[  0   2   0  -4  -2   0  -3 -10  -2   5   4   3  -1   1   0   1   1  10
   0   0   1   3   2  -2   3   3   5  -1   1  -8  -4   1  -4  -2   2  -3
   3   4   1  -1  -3   6  -4  -5  -1   2   0   0   4   2   3   2  -5   1
  -1  -5  -4  -2  -4   1   4   1   0  -3   1  -3   0  -2  -1   3  -1  -1
   1  -1  -1  -9   2   4  -3  -2   0  -4  -2   4  -1  -1  -3   1   0   0
   4   1  -2  -1   3  -1  -3   4  -2  -1] -> (113)
[ 2  2 -2 -2  0 -5 -1  0 -1  7  6  0  2  2  0  4  5  7 -1 -1  2 -1 -2  2
 -1  3  8 -3 -2  0 -3  5 -7 -2  3 -2  5  1  0 -3 -3  3 -1  4 -4  2 -4 -3
  6 -1  1 -4 -4  3 -2 -3  2  1 -3  2  1  6  1  0  3  4  2  4 -1  1  0 -2
  1 -2 -2 -6  5  5  1  1  2 -4 -1 -1 -2 -2 -5 -3  0  0  2  0 -3  2  5  1
 -1  5 -2  1] -> (110)
[ -3  -1  -7  -5  -1  -9  -3   4  -1   5   8   0   2   5   1   8   1  17
  -4   3   2   4  -7  -3   1   8   9  -2   2  -3  -2  -6 -14   1   3  -9
   8   4  -4  -6  -2  12   4   7  -1   7  -3  -1   3   4   0  -9  -9   1
  -9  -4  -6  -5   0  -5   5   5   5   0   0  -6   4   4   0  -5  -6   1
  -3  -5  -5  -6   2  10   4   6   1  -9  -4  -6   4  -1  -1  -9   3   0
   0  -1   1   4   4  -2  -2   7   0  -2] -> (110)
[  1  -1  -5  -2  -4   1  -1   3   3  -3   5  -1  -4   4   2   3   7   1
   1   2   0  -4  -1   2  -4   3   4  -2  -6   3   8   5  -1  -1  -2  -1
   2  -3  -1  -2   1  -1  -2   4   0   1   5   2  10   1   1  -2   1   1
  -2   8   8  -2   1   7   3   3   7   6   3   1   5   5   2   0  -1  -5
   5  -2   0  -7   2   2   6  -1   0   1   5  -3  -3   1   0   0 -10   1
   4   1  -2   4   0  -3  -1   0  -2   7] -> (110)
[ 0 -2  0 -1 -1 10 -1  1 -1 -3  2 -1  1 -3  1  2  0  0  1 -5 -2 -2  4 -2
 -2 -1  2  1 -4 -2  4  2  3  0 -1  3 -3  2 -1 -2 -4 -3 -5 -3  1 -1  0  4
  1  0 -1  4  0 -4  1 -2  1  0 -2  3  0  1 -2 -3  5  1 -5 -2 -3  6 -1  1
  4  1 -1 -4  1 -1 -2 -5 -2  3  0  5 -1 -1 -2  1 -4 -1  0  3  0 -1 -2  2
  2  1 -3  4] -> (113)
[-5  1  4 -2 -1  3  3  0 -2  2  2  0 -1 -1 -1  3 -2  6  2  0  1  3  5 -2
  3  0 -2 -2  6 -7 -5 -3  1  3  1 -1 -2  4 -1  2 -1  1 -2 -8  1  1  0  1
 -1  2  2  6 -1 -2  2 -5 -8  1  1 -3  0 -3 -4 -4 -2 -2 -3 -5  1  1 -2  4
  1  2  0  0 -1  3 -6 -4 -2 -3 -5  6 -2 -1 -3  1  5  0  0  0  0  0  1 -2
 -1  4  0 -3] -> (113)
[-3 -1  3 -2  2  7  2  2  0 -4  0 -3 -1 -2  1  0 -2 -3  4 -3 -2 -3  1  0
  0 -3 -3  0 -4 -3  1  2  6  3 -2  5 -7  1 -1  1 -1 -3 -2 -6  2 -4  1  2
  1  0  0  5  1 -2  2 -1  1  2  2  3 -1  0 -2 -1  1  2 -6  0 -4  5  2  1
  2  0 -2  2 -1 -1 -4 -3 -2  3  1  4  0 -1 -5  0 -4 -4  3  1 -3 -2 -5  2
  3  2  0 -1] -> (113)
[ -3  -2   2  -5  -2   9  -1   1  -2   1   4   4   2  -4   0   6  -4   9
   0  -3  -2   3   6  -4  -1   0   2  -1   2 -11   1 -10  -2   1   2  -1
  -2   7  -3  -4  -2   2  -5  -7   1   3  -2   4  -1   3   1   6  -5  -5
  -1  -4 -10   1  -1  -4   2  -3  -3  -9  -2  -1  -6  -6  -2   3  -3   6
   4  -1   0  -5   1   2  -5  -6  -3  -3  -7   8   0  -2  -1  -2   2  -2
   1   4   3  -1  -1  -2   0   5  -3   0] -> (113)
[ 2  0 -1  0  2 -1 -2  0  1  0 -1 -1  1  0  1 -1  1 -2  1  0  0 -2 -3  0
  0  1  2  0  0  2  1  1  0 -1  2  0  1 -2  0 -1  1  1  2  4 -1  0 -1  0
  0  0 -1 -3  0  1 -1  1  3 -1 -1  1  0  1  3  1  1 -2  2  2 -2  0  1 -1
 -1 -1 -2  1  0  1  2  2  2  1  2 -2  1 -1  1 -1 -2  1  2  0  0  0 -1  1
  1  0  0  0] -> (110)
[-3 -4  0  2  0  3  2  2  4 -8 -5  0 -1  0  1 -3 -4 -7  0  4  1 -2 -2 -1
  0  0 -9  1  5  3  4 -4  6  3 -2  0 -4 -9 -3  5  5 -1  3 -2  4 -1  4  3
 -4  2 -2  0  4 -2 -1  5 -2  4  5 -2 -1 -4  1  3 -4  3  0  0  2 -3 -1  2
 -2  0  1  6 -3 -3  3  1 -2  4  2 -2  4  2  4  1 -1 -2 -3  0  4 -1 -5 -2
  0 -5  4 -1] -> (113)
[ 2  1 -3  0 -4 -4 -3 -2  0  1  3  4 -2  2 -1  4  4  6 -6  2  2  3  0  1
 -2  4  8 -1  0  2  4  1 -8 -3  1 -5  7  0  1 -5 -1  5 -2  6 -3  5  0  0
  4 -1  1 -5 -4  1 -2 -1 -1 -3 -2  5  1  4  3  0  0 -2  0 -2  5 -4 -5 -2
  2 -1  2 -8  4  3  4  0  3 -4 -3 -3 -2  1  4  0  3  5  1  0  4  4  5 -2
 -3 -1 -3  6] -> (110)
